Below is a small trained network, with its code and all its weights. Each question gives an input and a target symbol and asks what happens when units are switched off, that is, made to give their printed mean instead of their output.

import numpy as np


def w(rows, s, z=0):
    codes = np.array(rows[::2]) - 128.0
    scale = np.full(codes.shape[1], s)
    scale[-1] = z or s
    return codes * scale


def norm(h):
    return h / np.sqrt((h * h).mean(-1, keepdims=True) + 1e-5)


def f(y):
    return np.maximum(y, 0)


def softmax(a):
    e = np.exp(a - a.max(-1, keepdims=True))
    return e / e.sum(-1, keepdims=True)


def log_softmax(a):
    a = a - a.max(-1, keepdims=True)
    return a - np.log(np.exp(a).sum(-1, keepdims=True))


def net(x, mask):
    ids = ['βγδζηθλμξπφψω'.index(c) for c in x.split()]
    T = len(ids)
    res = E[ids] + P[:T]
    u = 0
    for l in range(2):
        q, k, v = (norm(res) @ M[l].T for M in (Q, K, V))
        z = softmax(np.where(np.tri(T) > 0, q @ k.T / 3**0.5, -1e9)) @ v
        res = res + np.where(mask[u], z, O[l][:, -1]) @ O[l][:, :-1]
        u += 1
        y = f(norm(res) @ A[l][:, :-1].T + A[l][:, -1])
        res = res + np.where(mask[u : u + 12], y, B[l][:, -1]) @ B[l][:, :-1]
        u += 12
    return log_softmax(norm(res)[-1] @ U[:, :-1].T + U[:, -1])


Q, K, V, O, A, B = {}, {}, {}, {}, {}, {}
E = w([
[48,163,52,119,31,168],'β',
[147,85,161,151,153,171],'γ',
[191,193,141,71,98,153],'δ',
[107,74,159,107,113,180],'ζ',
[131,22,172,235,146,166],'η',
[130,92,201,116,133,145],'θ',
[115,112,144,65,106,126],'λ',
[117,125,126,191,85,198],'μ',
[163,67,120,132,136,151],'ξ',
[80,127,221,171,70,105],'π',
[96,62,171,119,64,74],'φ',
[72,153,106,178,210,101],'ψ',
[226,202,19,247,140,117],'ω',
],0.013)
P = w([
[2,151,118,101,105,234],'0',
[40,137,131,91,113,213],'1',
[61,139,139,94,123,191],'2',
[92,129,147,102,130,181],'3',
[128,117,152,104,140,164],'4',
[162,107,167,100,159,146],'5',
[181,100,172,114,164,142],'6',
[206,93,162,124,178,152],'7',
],0.0065)
Q[0] = w([
[57,80,114,166,219,58],'L0H0',
[204,2,164,192,108,172],'L0H0',
[222,167,87,52,155,201],'L0H0',
],0.0064)
K[0] = w([
[5,65,159,254,119,41],'L0H0',
[192,122,183,141,73,29],'L0H0',
[173,151,149,115,122,198],'L0H0',
],0.0057)
V[0] = w([
[3,160,85,139,188,109],'L0H0',
[75,51,99,142,207,52],'L0H0',
[214,125,178,98,160,146],'L0H0',
],0.0042)
O[0] = w([
[105,196,145,150,222,148,122],'L0H0',
[2,142,77,128,172,103,2],'L0H0',
[119,156,150,141,189,165,85],'L0H0',
],0.009,0.002)
A[0] = w([
[54,74,116,185,195,98,107],'L0N0',
[165,185,95,146,105,146,255],'L0N1',
[180,195,171,101,112,171,237],'L0N2',
[111,193,108,177,49,88,158],'L0N3',
[141,144,154,185,165,42,184],'L0N4',
[146,113,49,49,94,122,142],'L0N5',
[138,255,133,115,181,150,89],'L0N6',
[144,116,108,101,208,95,152],'L0N7',
[174,159,116,84,129,99,76],'L0N8',
[98,177,161,130,228,38,94],'L0N9',
[71,135,109,171,101,111,115],'L0N10',
[156,63,73,136,159,142,102],'L0N11',
],0.0085,0.0032)
B[0] = w([
[184,153,124,157,91,78,158],'L0N0',
[58,59,158,172,84,21,196],'L0N1',
[95,48,140,147,183,207,253],'L0N2',
[175,113,174,177,114,176,177],'L0N3',
[161,159,121,127,150,107,153],'L0N4',
[106,76,193,148,197,182,170],'L0N5',
[37,74,96,150,78,161,148],'L0N6',
[2,139,137,139,154,94,144],'L0N7',
[144,95,122,156,163,89,136],'L0N8',
[124,120,225,176,145,92,145],'L0N9',
[155,47,124,30,165,156,158],'L0N10',
[109,89,145,131,164,109,180],'L0N11',
],0.0066,0.0057)
Q[1] = w([
[161,234,46,20,165,79],'L1H0',
[159,253,69,93,70,163],'L1H0',
[130,120,207,74,72,68],'L1H0',
],0.0079)
K[1] = w([
[74,149,66,124,82,254],'L1H0',
[104,138,76,100,131,225],'L1H0',
[194,167,59,187,121,129],'L1H0',
],0.0084)
V[1] = w([
[49,163,135,219,253,81],'L1H0',
[172,226,227,170,112,165],'L1H0',
[63,126,182,118,70,15],'L1H0',
],0.006)
O[1] = w([
[73,92,196,224,225,105,112],'L1H0',
[104,213,142,116,151,241,15],'L1H0',
[107,171,252,87,142,53,254],'L1H0',
],0.012,0.0006)
A[1] = w([
[37,86,201,165,148,216,251],'L1N0',
[136,249,149,110,97,156,201],'L1N1',
[136,163,131,9,98,35,56],'L1N2',
[71,156,111,140,70,119,61],'L1N3',
[158,62,10,165,129,124,228],'L1N4',
[29,61,200,3,88,159,99],'L1N5',
[88,199,77,154,122,212,157],'L1N6',
[165,160,169,187,181,92,64],'L1N7',
[38,191,174,164,219,72,58],'L1N8',
[89,103,159,195,102,85,155],'L1N9',
[150,55,221,179,214,124,202],'L1N10',
[101,180,109,76,58,60,131],'L1N11',
],0.0068,0.0022)
B[1] = w([
[185,149,71,134,188,67,255],'L1N0',
[98,126,57,83,120,161,138],'L1N1',
[16,203,253,154,30,182,151],'L1N2',
[185,180,94,164,210,123,132],'L1N3',
[74,160,203,90,126,59,183],'L1N4',
[161,185,93,137,119,88,216],'L1N5',
[79,141,228,149,130,71,152],'L1N6',
[135,119,138,62,168,139,146],'L1N7',
[123,56,181,79,204,134,155],'L1N8',
[174,206,93,62,82,170,168],'L1N9',
[180,190,85,128,35,103,229],'L1N10',
[120,202,157,83,134,96,141],'L1N11',
],0.0063,0.0099)
U = w([
[84,108,197,144,200,97,184],'β',
[166,137,108,182,137,69,142],'γ',
[114,126,78,68,179,133,162],'δ',
[177,199,132,115,156,183,107],'ζ',
[133,106,120,140,181,188,73],'η',
[114,107,114,89,126,172,72],'θ',
[114,173,192,89,88,128,125],'λ',
[72,137,75,115,106,146,137],'μ',
[122,152,149,79,79,70,133],'ξ',
[101,104,150,205,100,194,58],'π',
[164,71,178,147,92,203,192],'φ',
[98,129,101,189,116,87,3],'ψ',
[130,8,114,110,124,104,161],'ω',
],0.013,0.0042)

Each question gives the input, a string of symbols that net reads in full, and the target symbol t.
The units are the heads (3 rows each of Q, K, V and O) and the neurons (one row each of A and B). Each row of codes is followed by its name. A weight is (code - 128) times the scale printed after its matrix; where a second scale follows, it is the last column's (O, A, B and U).
mask holds one flag per unit, layer by layer, with each layer's heads first. A switched-off unit (its flag False) gives its mean, the last column of its rows in O or B, instead of its output. The means were averaged over made-up inputs and are rounded, as every weight is.
A unit's drop is (log p(t) with every unit on - log p(t) with that unit switched off) / (log p(t) with every unit on - log p(t) with every unit switched off).
The circuit of an input: a set's keep is (log p(t) with only the set's units on - log p(t) with every unit switched off) / (log p(t) with every unit on - log p(t) with every unit switched off). Starting from the 12 units with the biggest drops (on a tie, the unit counted first), units are removed one at a time, each time the one whose removal leaves the highest keep (on an exact tie, the one counted first), for as long as the keep stays at least 0.8.
circuit, biggest first: the units of the circuit, biggest drop first
top k neurons: the k neurons with the biggest drops, biggest first
top k neurons in layer l: the k neurons of layer l with the biggest drops, biggest first
input θ μ γ π ξ φ ψ μ, target β: top 2 neurons in layer 0	L0N9, L0N0
input φ μ π ξ ξ ψ ω ξ, target β: circuit, biggest first	L1H0, L0N9
input ξ φ ψ β ψ φ ξ, target ξ: top neuron in layer 1	L1N10
input ψ λ π μ μ μ π ζ, target ζ: circuit, biggest first	L1H0, L0N1, L1N0
input ω π φ λ ω μ, target γ: top 3 neurons	L0N1, L1N0, L0N4
input β γ λ μ λ φ μ φ, target λ: circuit, biggest first	L1H0, L1N2, L0N2
input ξ δ π γ μ μ δ, target φ: circuit, biggest first	L0H0, L0N2
input φ ξ θ, target ξ: circuit, biggest first	L1H0, L1N5
input μ ξ ψ μ θ γ, target β: circuit, biggest first	L1H0, L0N0
input γ η λ π ξ, target γ: top 3 neurons	L1N10, L0N11, L0N2
input δ γ ψ π ξ π ζ μ, target ζ: top 3 neurons	L0N6, L1N0, L1N10
input η β φ μ, target λ: top 2 neurons	L0N2, L1N2
input ξ θ λ, target δ: top 2 neurons in layer 1	L1N10, L1N5
input ξ π ξ π μ, target ζ: top 2 neurons	L1N0, L1N2
input φ μ β γ, target ξ: top 2 neurons	L0N2, L0N0
input ω μ φ μ θ ξ, target ξ: circuit, biggest first	L0N2, L1H0
input μ γ φ μ μ ξ ψ θ, target β: top 2 neurons	L0N9, L0N0
input ψ β λ, target β: circuit, biggest first	L1H0
input γ φ φ φ θ ζ, target λ: circuit, biggest first	L1H0, L0N2, L1N2
input μ ξ ξ β ω π, target γ: top 2 neurons	L0N1, L1N0
